Rows lie near named flat spaces through zero. A row that begins with a name and a colon came from that space; any other row is followed by the name of its block's space that it lies nearest.
seti-ronov: [ 24  21  -2 -20 -23   3  22  33 -29  -2   4 -37  16 -32  44   8   7  -8
  -8  11  24]
gipog-giluz: [-19  19  -4 -34 -20   4  24   1 -14 -14  10 -28   6   1  24   3 -10  22
  -1   8   6]
seti-ronov: [ 13   4  -2  10 -17  -4  28   0  -8 -22  22  -9  15   9  -1   1  11  -2
 -16  -3  14]
seti-ronov: [ 14   8   3 -20  46  18  23  16  16 -12  23  -8   0   2  33  20  14 -15
 -18 -15  16]
tok-moko: [-40 -10  -7 -20   0  -3 -51 -12  -2  11 -38  -5  -4 -22 -13 -23 -25  22
   5  16 -41]
tok-moko: [-61 -19  -2   3 -28 -10 -41 -26 -12   1 -23  -8   4  -4 -34 -37 -35  41
  -4  29 -51]
seti-ronov: [-21 -19  22  -6  42  16 -17  34 -11  -6 -10  -1 -10 -11  29 -10  -8  11
 -51  38 -13]
gipog-giluz: [ -9   5  17 -13  16  18 -16  13  -7  26  -8   0 -12  -9  20   0  -3  -1
  13   9  -7]
seti-ronov: [  7   8  22   4 -29   8   0  20 -34  18   5  -2  -4  -3   5  -6  16  -2
  20  12   3]
gipog-giluz: [ -9  -6 -12  10 -44  -7 -55 -20 -21  22 -45   3   0 -26 -47 -24  -1  11
  25   6 -29]
gipog-giluz: [-30   0  -1   4 -55   0 -27  -2 -28  33  -9 -28   4 -23 -18 -18 -15  20
  39  10 -29]
tok-moko: [-12   1  33  27 -14  18 -13 -13 -26  21  -9  27  -8  17 -11 -16  -2  13
  -3  30  -4]
tok-moko: [  3   8  11  -3  -3   1 -18  -4 -12  16 -25  12  -1 -10  11  -9  -9  -2
   3  19  -1]
seti-ronov: [  5  11  11  10  -8  12   5 -18  -4   9  21   1  11   9  -9  -3  11  -7
  16 -13  -3]
zari-poki: [ -2  12 -21  -8 -35  -1  17   7 -12   1   6 -48  19 -29  16   6 -12   8
   0   1   7]
lolo-niz: [  9   2  -6  36   1  12  15 -19  17  17   0  14 -10  14 -12  21  -6   1
  -3  -5  25]
zari-poki: [  9 -11 -17   9  -3 -18   9 -19  14 -39  10  10   9  19 -36  -4  15  -1
 -16 -20  -2]
lolo-niz: [  4  20  -5 -12  -4   2  57   4  12  -3  24  -5 -12  26  29  33  -7   5
  11  -8  42]
zari-poki: [  2   4  19  16  22   4  -1 -39  16  -3  27  24  19  27 -13 -14   4 -16
   5 -17 -16]
lolo-niz: [ 33  19   7  25 -13   3  10 -26   0  17   2  20  10   7  -2   5   6 -20
  15  -8  23]
gipog-giluz: [-25   4  13  14 -29  19  18  13 -24  25  -4  -8 -22   7  14  11 -19  31
  -2  34  18]
gipog-giluz: [  8   8 -16  -2 -32 -20   4   1 -14  -6 -25 -21  19 -29  22  -5 -26   5
 -18  25  12]
tok-moko: [-22  16  25 -18 -30  12  24   9 -37  -8  32 -23  11  13  20 -13   4  19
   4  17  -6]
tok-moko: [-11 -19  -8   4  44  10 -62 -23  27  19 -46  33 -21 -10 -37  -6  -2   0
   0  -8 -28]
zari-poki: [-39 -27  43  20  16  17   0  14 -16 -12  36  20 -15  45 -21 -21  15  22
 -21  20 -29]
seti-ronov: [  1 -11  12  13  25   2 -16  -7  10  -1   6  17   4   7 -11 -11   5 -11
  -6  -5 -16]
seti-ronov: [ 22   7  12  -6  33  25  41  31   3 -14  50 -17   3   8  31  23  32 -18
 -17 -19  22]
zari-poki: [-12   6  37  12 -11  22  10   2 -28   8  14  20 -14  32  -1  -7  13  15
  -1  22   4]
gipog-giluz: [ 32  12 -22 -21  27 -11  20  -8  28 -26   6   0  13  -1  14  16  10 -24
  -7 -30  20]
zari-poki: [  4   0 -17 -23  11 -22  -9   4  13  -7 -20  -8   8 -22  20  -2 -18  -9
  -2   0  -3]
gipog-giluz: [ 18  14 -18 -21  15 -27   4 -32  26 -20 -31  32   1  12   6   5 -15  -9
  -1  -6  18]
lolo-niz: [ 7  3 -5  5 14  9  4 -9 12  0 -1  6 -3  3 -2 10  3 -3 -9 -7 11]
tok-moko: [ 13  -3   2 -21  38   5  24   9  17 -38  28  22 -17  39 -13  16  42  -7
  -7 -31  11]
lolo-niz: [ 22  24  22 -12 -23 -13  29  -9 -17 -13  22  25   6  35   7  -5  20 -13
  28  -6  17]
lolo-niz: [-19   5  -7 -19 -15  -8   5  10  -2  13  -4 -19  -6  -8  18   4 -21  11
  23   6  -2]
gipog-giluz: [ 27   4 -25  11   2 -12  15 -17  30   0  -2  11  -2   6 -13  22   2 -17
  15 -29  24]
seti-ronov: [ 25  -4 -23  17   5  -6  32   2  20 -26  43 -35  33 -12   2  11  10 -21
 -20 -32   8]
zari-poki: [-19 -13  19  13 -35  -8 -43  -6 -35   9 -37  27 -11   3 -35 -34  -1  20
   4  34 -27]
zari-poki: [  3 -17 -19  -7  32 -21   9   2  33 -34   6   9  -2  13  -8   7   1  -6
 -19 -18   0]
seti-ronov: [  5  18 -18 -10  -1  20  32  -1  15  10  33 -38   6  -8  14  28   6  -4
  21 -34  17]
lolo-niz: [ 15   7  23  13  21  26  17   1  -4  -1  31   8   4  16   8   5  23 -13
 -12  -6  11]
zari-poki: [ 24  10   6  13  -8  -1   5 -38  -2 -25  21  20  24  23 -32 -14  30 -15
  -1 -23  -3]
gipog-giluz: [-24   0  20   2  -7  16 -45  -9 -18  43 -51  33 -34   1 -14  -9 -12  21
  21  31 -11]
tok-moko: [-26 -10 -10 -16 -13 -14 -30   4  -7   3 -41   2 -15 -12  -8 -11 -21  23
   1  23 -16]
lolo-niz: [ 46  11 -30  -1 -15 -38  26 -27  16 -46 -19  32   7  20 -19  10  12 -14
 -15 -16  39]
zari-poki: [ -2   9  18 -30  -4   0   0  25 -30 -12   1 -14   9 -11  32 -15   4   2
 -11  21  -6]
zari-poki: [-25  -6   6 -24 -19 -16 -13  26 -28  -7 -24 -12  -4 -15  21 -18 -21  22
 -12  40 -14]
seti-ronov: [  7  17  12 -13  -9  13  21  10 -17   2  10  -1  -7  10  16  10  14   2
   8   3  19]
lolo-niz: [ 40  18  -1 -19 -11  -6   7   5 -15 -20   8  -2  18  -8   3  -3  36 -25
   8 -20  10]
gipog-giluz: [-15   5  18   3   4  25  -3   8 -10  32 -16  14 -31   9  10  13  -7  17
   7  21  13]
lolo-niz: [ -6  -3  12   8  12 -12   0  -9   3  -7  -1   8  15   3  20 -14 -25  -2
 -23  22  -6]
tok-moko: [ -3 -14 -19  57 -39  -1  -1 -11   0  23 -14 -11   0 -14 -27   7 -23  14
 -10  14  10]
tok-moko: [  1   0   1  19  -9 -16 -16 -37   2  -6 -16  17  22   0 -13 -23 -18  -3
 -13  12 -12]
lolo-niz: [-19  -6  10  -6   3  -1 -44 -10  -7  18 -21   5   4 -15  -7 -25 -13   2
  13  11 -35]
tok-moko: [-30  15  36  17 -54  40  23  21 -56  34  32 -34  -3   4  17  -3   0  32
  11  34   3]
[-13  22   4 -25 -41  29  16  31 -44  17  -1 -42 -10 -21  28  12   5  27
   8  21  16] => tok-moko
[ -7 -10 -28  -9   1 -14 -51  -2   7  14 -46 -24  14 -58   1 -14 -28  -2
  -5   8 -27] => lolo-niz
[ 44 -17 -36  14 -52 -52 -11  10 -18 -47 -25  -3  23 -25 -43 -18  25 -14
 -21  -5   2] => lolo-niz
[ 12  -8   8  -7  38 -14  -6 -13  19 -31   7  32   6  23 -11 -12  15 -18
 -12 -14 -11] => zari-poki
[-69 -17  34  16 -14  43 -40  17 -33  56  -9 -10 -34  -4 -12 -14 -18  46
  15  41 -38] => seti-ronov
[ -3 -10  -4   5   7  -5   0   8   4  -9   0  -3   1  -3   0  -1  -3   2
 -17   5  -3] => seti-ronov
[ -7  -1   4  16 -14   4   0 -15  -8  -2   0   5   3   9 -15  -7  -1  10
  -9   9  -2] => tok-moko
[-25 -13  -1 -17  30  24 -28  15   4   6  -4 -16 -13 -16  -6  -1   8  12
  -7  -5 -26] => lolo-niz
[ 10  15 -11  -3 -31  -5   8   8 -15  13 -11 -30  15 -32  28   4 -18  -1
   3  13  14] => tok-moko
[  1  -3  -6  19 -28  -3  22  13 -17 -12   6 -21  10  -8   7   2  -8  12
 -29  20  15] => gipog-giluz
[-22 -21   3   0   7  11 -17  35 -10   7  14 -35   1 -25   3  -7   2   7
  -8   4 -28] => zari-poki
[ -5   5  23   9  19  16  -6  -4  -3  20  10  -3  14  -8  27  -9 -14  -9
  -7  14  -9] => lolo-niz
[  3  21   0  26 -23  34  33  -8  -1  40  18 -15 -11   6   7  32  -4   8
  22  -7  35] => zari-poki
[ -3   5  -3  -6  -8 -12  17  12   7  16  31 -36  22 -17  30   2 -19 -15
  30 -13  -7] => gipog-giluz
[-26   1   5 -19  17  12 -26   1  -7   9 -32  -7  -3 -21  24 -10 -27  18
 -23  32 -13] => seti-ronov
[-28   8  33   1  15  48  36  20  -5  28  52  -7 -29  37  17  25  14  16
  23  -6  11] => lolo-niz
[ -8  -6  20  17  11   8 -15 -17   1   6  13  17   5  15 -18 -16   6  -5
   5  -3 -22] => zari-poki
[  6  17   4 -37  29  21   4   9  -6 -12 -14   1  -9  -4  30  11  10   3
 -23   8  16] => gipog-giluz
[  8  -4   5  23 -22  -5   1  -3 -11   0  16  -4  14   0 -16 -11   9  -7
   5  -4  -7] => seti-ronov
[  4   6  -7 -44  17 -17 -10   7  -1 -27 -11 -11  17 -19  26 -13  -2  -9
 -12   1 -12] => lolo-niz
[-13  21  22 -35  45  27  29  22   4   9  35 -34  12  -9  79  11 -18  -6
 -11   8   6] => lolo-niz
[  5  12   0  10 -66 -11  15  -3 -34   1  -2  -7   5   4 -12  -6   3  13
  16  13  13] => seti-ronov
[ 22   8 -27   0 -13 -14   2   4   8  12 -17 -26  17 -40  22  11 -19 -15
   3  -3  15] => tok-moko

Rows lie near named flat spaces through zero. A row that begins with a name and a colon came from that space; any other row is followed by the name of its block's space that it lies nearest.
tav-fotuk: [ 31  10   0  24   9 -17 -27 -18 -10 -10  23  -4  -1   7   2 -13  24  32
  14 -20  18]
zopa-buto: [  4  -3  11 -37 -17   1   7   6  12 -13   6  -4 -25 -21 -17  15  -5   9
  12  -8   4]
vini-foz: [ 14  14  22  36 -17 -22  11  -5  12   1  14  13  42  -5 -12 -19   0 -13
  20  33  -7]
tav-fotuk: [-16  -5  16  34   6 -47  31 -13  -1  10  25  -7  22  43   5 -25  24  -7
  -1  19  -9]
laras-megu: [ 24  52  46  14 -47  15  -7   7  -4 -18 -21  22  20 -27 -10  12  36  28
  18   2   6]
zopa-buto: [ 24  -3 -27  18  -7  35 -17  -9 -10 -28  10  -5   6 -25  40 -15  -4  16
   4 -32 -19]
laras-megu: [-11 -12   7  -1  12  41 -29 -60 -13 -20  19  18 -36  17  16 -28  19  11
  13 -22 -11]
zopa-buto: [ 17  -3  -1  17  19   9 -32 -35 -16  -1  14  10   5   1   2  -1  -4   4
  10 -13   8]
gadoz-dodog: [-16 -16  21 -42  -7  -8 -15 -30   9   8   2  17 -26  40 -14  -1  13 -15
 -24 -17  15]
vini-foz: [ -5  -2  -1 -19   2   7   4  -1   4   6   4  -2 -12   2  -5  10  -4  -8
 -10  -3   1]
tav-fotuk: [-26 -25  -7  15   8 -35   3  15  29 -18  13 -15   0  44   4 -50   4   3
   5  -7  -3]
laras-megu: [-25 -20 -12   8  25  12 -16  -6   5 -34  29 -22 -37  11  38 -14  32  22
  -2 -49  -3]
zopa-buto: [  7  -3   6 -23  11   1 -20 -14 -18  21 -18  12  -8  -9 -17  37  -9  -7
  -8   0  21]
vini-foz: [-12   5  16 -25 -14  -5   1 -13   8  -6  10 -14 -11   3   9  14   8 -14
 -10 -20  -2]
gadoz-dodog: [ 28   4  -5   7   2 -18 -18 -11   5  12  10   6  11  -5 -14  -7 -10  -9
   6  13  14]
gadoz-dodog: [-19  -2   6  12 -24 -30  60  37  29   5   5  -5  28  18  -8 -28  -4 -19
  -4  39 -24]
gadoz-dodog: [  3   1  -5  18  28   7 -26 -10 -22 -19  10 -18  -7 -14  18  20   7  27
  15 -36   9]
gadoz-dodog: [  2 -20  17  -3 -10 -49  29 -11   4  14  11   8  17  26 -26 -14  -8  -9
   6  26  -1]
zopa-buto: [  2  35  11 -25 -13 -49  -2  24  25  35 -13 -15  -4  22 -25   9  15 -26
 -27  23  31]
tav-fotuk: [-12  28  -6   9  -5  18 -21  31  12  -6 -19 -21  13 -44  37  37   8 -26
 -23 -18   4]
zopa-buto: [ -3  34   6  -7 -21  19  20   7   6  14  -2   1   2  12   4  -1  16 -14
 -24  11 -10]
zopa-buto: [  3   8   9 -16   7  35 -34 -12  -1 -17   1  10 -24  -4 -13   9   0  20
  12 -29  13]
vini-foz: [ 41 -45  -8 -22 -31  33  17  17 -34  -9 -37  51  35 -11 -20  22 -40  42
  -9 -25  -7]
tav-fotuk: [ 22   4  -8  33   7  -7 -16  -4   3  -7  13   3  11 -16   2 -21   3   8
  23  12   3]
tav-fotuk: [ 14   0 -44   9  10   8  -9   6   8  -7   6 -24 -13 -22  19 -31 -23  -1
  17  10 -13]
zopa-buto: [-13   0   0  30  10   2  36   5  -3   8   8   8  14  24  -9 -31   0   4
  12  35 -21]
gadoz-dodog: [ -9  31  34 -10  -3 -28 -15 -44 -10  20   6 -17   1   4   7  32  18 -33
  -8  -1  11]
laras-megu: [  4  -6 -21   1  13   6  -7 -10   7  -2  16 -11 -20 -25   9 -11 -10 -10
  15  13  -6]
zopa-buto: [  1  -1  13  12  18   0  -3 -29 -11  14  11  20   3  22 -22  -9   0  -1
  11  18   4]
laras-megu: [ 20   6   3 -14   8  32 -47 -43 -13   2 -10  28 -21 -10 -22  -6 -15   5
  24   5  13]
laras-megu: [ 11  42  18   3  -4 -12 -30 -29   1  -1  18 -17 -10  14   6  -2  31   1
   1 -18  16]
tav-fotuk: [ -2  -6  48  34   3 -22  11 -27 -16  16   5  44  37  18 -32   6  15  -2
  14  32   7]
vini-foz: [ 16 -34 -22 -18  15  -4 -23  -2  -8   1   2   4 -10   2   1  12 -11  10
 -17 -31  18]
vini-foz: [  1   9  20  64   6 -70  28   6  18   0  46 -16  42  26  -2 -34  29   0
  18  26  -1]
gadoz-dodog: [ 18 -31 -15   1  18   6   4  18   4  -3  18  20  -4   9 -27  -9 -10  28
   3  -7  11]
zopa-buto: [-30 -15   4  -4  -3   4   8  29  10 -22 -13  -5  -7  13  10  -2  12  15
  -8 -24  -3]
tav-fotuk: [ 17   7   3  -2 -16 -18  -4  10   7   3  -7   2  11  -8  -6   2   2  -1
  -4   4  10]
laras-megu: [ 28  28 -11   5  -5  15   7 -22  -9  16  13  -4   7 -17  -3  -6 -18 -13
  12  27 -14]
tav-fotuk: [  6  25  17  45  34  -7   2 -35 -30  17  34  -7  23   7   0  20  14   1
  13   7   3]
gadoz-dodog: [ -3  11   1  14 -21  -8   9   9  12  -9  -1 -11  17  -8  22 -13   7 -13
  -3   4 -14]
tav-fotuk: [ 32 -14 -16  13  13  35 -24 -14 -11  -6   9  29 -13 -39  -2  -2   1  18
  16   5   6]
tav-fotuk: [  6  20  11  24   0  29 -16 -11 -15   0 -14  15  15 -43  12  23   5  -8
  11  13  -3]
vini-foz: [ 40  15 -25  16   2  40 -24   1   1  -8  15   6  12 -30   5  -4 -18   9
   6 -12  -1]
gadoz-dodog: [ 28  21  26 -17 -16  -4 -60 -43  -8   1 -19  22   0   5 -24   3  -3   3
  14 -12  29]
laras-megu: [-10  -7  -4  -6  -6 -12  14   1  -5 -12   5 -19 -11  26  20 -12  17  17
 -10 -25  -9]
gadoz-dodog: [-32   8 -24  19  -6 -15  37  74  44  -4 -13 -23   6  23   4 -49   2  -6
  -7  30 -16]
tav-fotuk: [-39  -1  26 -33 -23  27  20  20  17 -13 -20  10 -11   8  -9  14   2  -7
 -11 -10 -10]
laras-megu: [  2  13  26   4   3  -8 -22 -54  -1  11  25  13 -11  24  -5 -13  28 -15
   0   5  10]
zopa-buto: [ -9 -29 -22 -34 -16  25  10  45  -3 -20 -46   9 -28  -5   4  -4  -3  37
 -10 -18  -4]
zopa-buto: [  3  37  30 -18   4   3  47 -21 -22  52  19  -7  19 -44 -24  86 -21 -53
  -7  45  -6]
zopa-buto: [-10  12  33 -29 -36  -3  20 -23  13  11  13  11  -6  20   1   6  29 -29
 -31   1  -6]
tav-fotuk: [  2  -3  21  12 -11  -9   3   1   6  -2   0  21  14   0 -13  -4  12   2
   5  11   4]
laras-megu: [ 35  20 -38  -3   9  51 -28  13   8 -12  13 -13  -9 -59   7  13 -33   2
  13 -14  -1]
vini-foz: [ 19 -20 -16 -31  -7  24  12  23  18   7  14  16   2 -15 -19  20 -28 -12
 -25 -10   3]
vini-foz: [ 21   1 -10   5   7  24   6   1  -5   9   8  18   6  -6 -20  -3 -18   7
   6  15  -3]
gadoz-dodog: [  3  20  -5  14 -13  20 -14   3  -3 -17  -7 -13   6 -29  38   6  14  -1
  -4 -18  -9]
laras-megu: [  5 -20  13 -29  -2 -11 -32  -5  -9   5 -41  30 -12  13 -35   5 -11  17
   7  -1  29]
laras-megu: [ 14   9 -10  12   0  65  14  -3  -4  -1  34  15  30   4  14  16 -11  -8
 -33 -33 -22]
gadoz-dodog: [  2   2 -34  33  24  50 -14   8  -9 -27   8 -18   3 -46  36   2 -20  11
  21 -18 -21]
vini-foz: [ 20   2  -9  28   9   0  -8  -8  -2  11   3  15  20  -6 -13 -20 -17  -5
  18  30  -1]
gadoz-dodog: [ 18  13   0  20 -20   4 -12  -7   6 -14   5  -2  24 -24  20  -9  -4  -8
   9  -4 -10]
laras-megu: [ -7  -9  20   9   9  -8  11  -7 -15  24  -8  29  26  38 -24  10   0  -4
 -15  11   7]
vini-foz: [ -8  10  -3  -6   1 -21   7 -18  34   6  46 -31  -4   6   6 -16 -10 -46
  -2   8 -10]
vini-foz: [ 11  13 -13   9   4  14  22  11  11  22  12   6  19  -4 -19  -6 -28 -23
  -1  35 -11]
vini-foz: [ 29  -7   2 -33  -4  67 -53 -22 -19  -8 -29  50 -29 -41 -19  27 -10  21
   8 -18  20]
[ 13 -14   4 -23   4   7 -60 -53 -15  -9  -9  14 -22   7   1  -3  -6   5
   8 -32  18] => gadoz-dodog
[-10  -7   4  -7  30 -12 -19 -21  -2  -1  22  -8 -42  16  -3   0  28  13
   4 -14  20] => vini-foz
[ 12 -14 -25 -12   3  30  12  28 -22   8 -29  14   8  -2  -6  18 -23  21
 -18  -8  -3] => vini-foz
[ -2 -19  28 -13  -5 -35   9 -13   0  10  10  15   7  18 -21  17  10  -5
  -9  -1  15] => vini-foz
[  2  18  -4   8  -3  -5  20  26   0   8   0 -16  27   6   3  16  -7  -5
 -17  -4  -4] => laras-megu
[  1  -6 -31   5  15   5  14 -11   3   7  18 -16  -4  10   1 -34 -33 -12
  13  21 -22] => vini-foz
[  0  13   5 -11 -25  18  -2   9  13 -18   4  -7   6  -3  18   6   7  -3
 -17 -32  -7] => laras-megu
[ 18  -2  20  39  25  -8 -47 -45 -39   3  -7  28  20   5  -5   9  14  20
  20  -7  23] => tav-fotuk
[ -5   0   4   2  17 -21  -6 -21 -17   0  14 -19 -13  25   9   2  19  14
  -1 -20   8] => vini-foz
[-21  10   3  11  -9  21  -3   6   8 -21 -11  -7  -5 -13  25 -13  11  -2
   8  -3 -16] => tav-fotuk
[-13  -4  15 -10 -16 -15  -5 -26  11  -4  12  -5   0  14  18  -6  12 -26
 -15 -13  -5] => gadoz-dodog
[  0 -19  -1  -9   9 -10  15  16   7   7  11  11  -7  21 -23  -3   4  12
  -9   1  10] => gadoz-dodog
[ 12 -44   4 -18 -18 -17  39 -16 -12  -8  21  11  -4  -3   0   0   1  15
   2  -4 -16] => zopa-buto
[ 34   1  13 -23   2  47 -54   0 -30  -4 -27  44 -17 -30 -14  61  24  41
 -19 -49  44] => vini-foz
[ 25  -6   8 -25 -22  -6 -22 -24   4  -2  -7  22 -24 -20 -16 -11   4   4
  16  13  13] => laras-megu
[-19  12  29  14   4 -34 -27 -12  12 -14  12 -14 -17   2  15   0  50   1
   7 -13  21] => vini-foz
[-12 -23  14  -8 -23  -1  30  -1  -7 -15   5  11   3  38  15  -9  29  21
 -25 -30 -14] => laras-megu
[  2  -7  -2  -5 -21 -39  12  19  17   9 -14  -3  17  10  -4 -15  -7 -15
 -10  18   2] => tav-fotuk
[ 16  -4   9  -4 -18  -2  21 -33   5  -1  30   9  -2 -10  -7 -20  -4 -10
  19  24 -19] => zopa-buto
[ 20  43  11  25  21  33 -40 -32 -20   6  -1  14  -1 -16 -18   5   0  11
  33  14  12] => laras-megu
[ 10  -4  18  17  -5  -8 -18 -45  -9 -21  13  10  -4   1   0 -30   8  18
  40   2  -5] => vini-foz
[ 11  29 -15  22   9  29   8  37  14   2  17  -8  11 -29   6  16   7  -3
 -11   2   0] => gadoz-dodog
[ 25  -3  -2  30  25  -8 -41 -28 -40  12 -22  23  12   4  -7   1   5  25
  15   5  23] => vini-foz
[  6  10  -1   5   8  -8  -1 -19   6  23  10   1   6 -10 -10  -3 -15 -34
   7  36  -1] => laras-megu
[-38  -9  11   1  -2  -3  14   8   7  -3  -9  -3   3  17  16   2  12 -16
 -18  -4 -10] => tav-fotuk
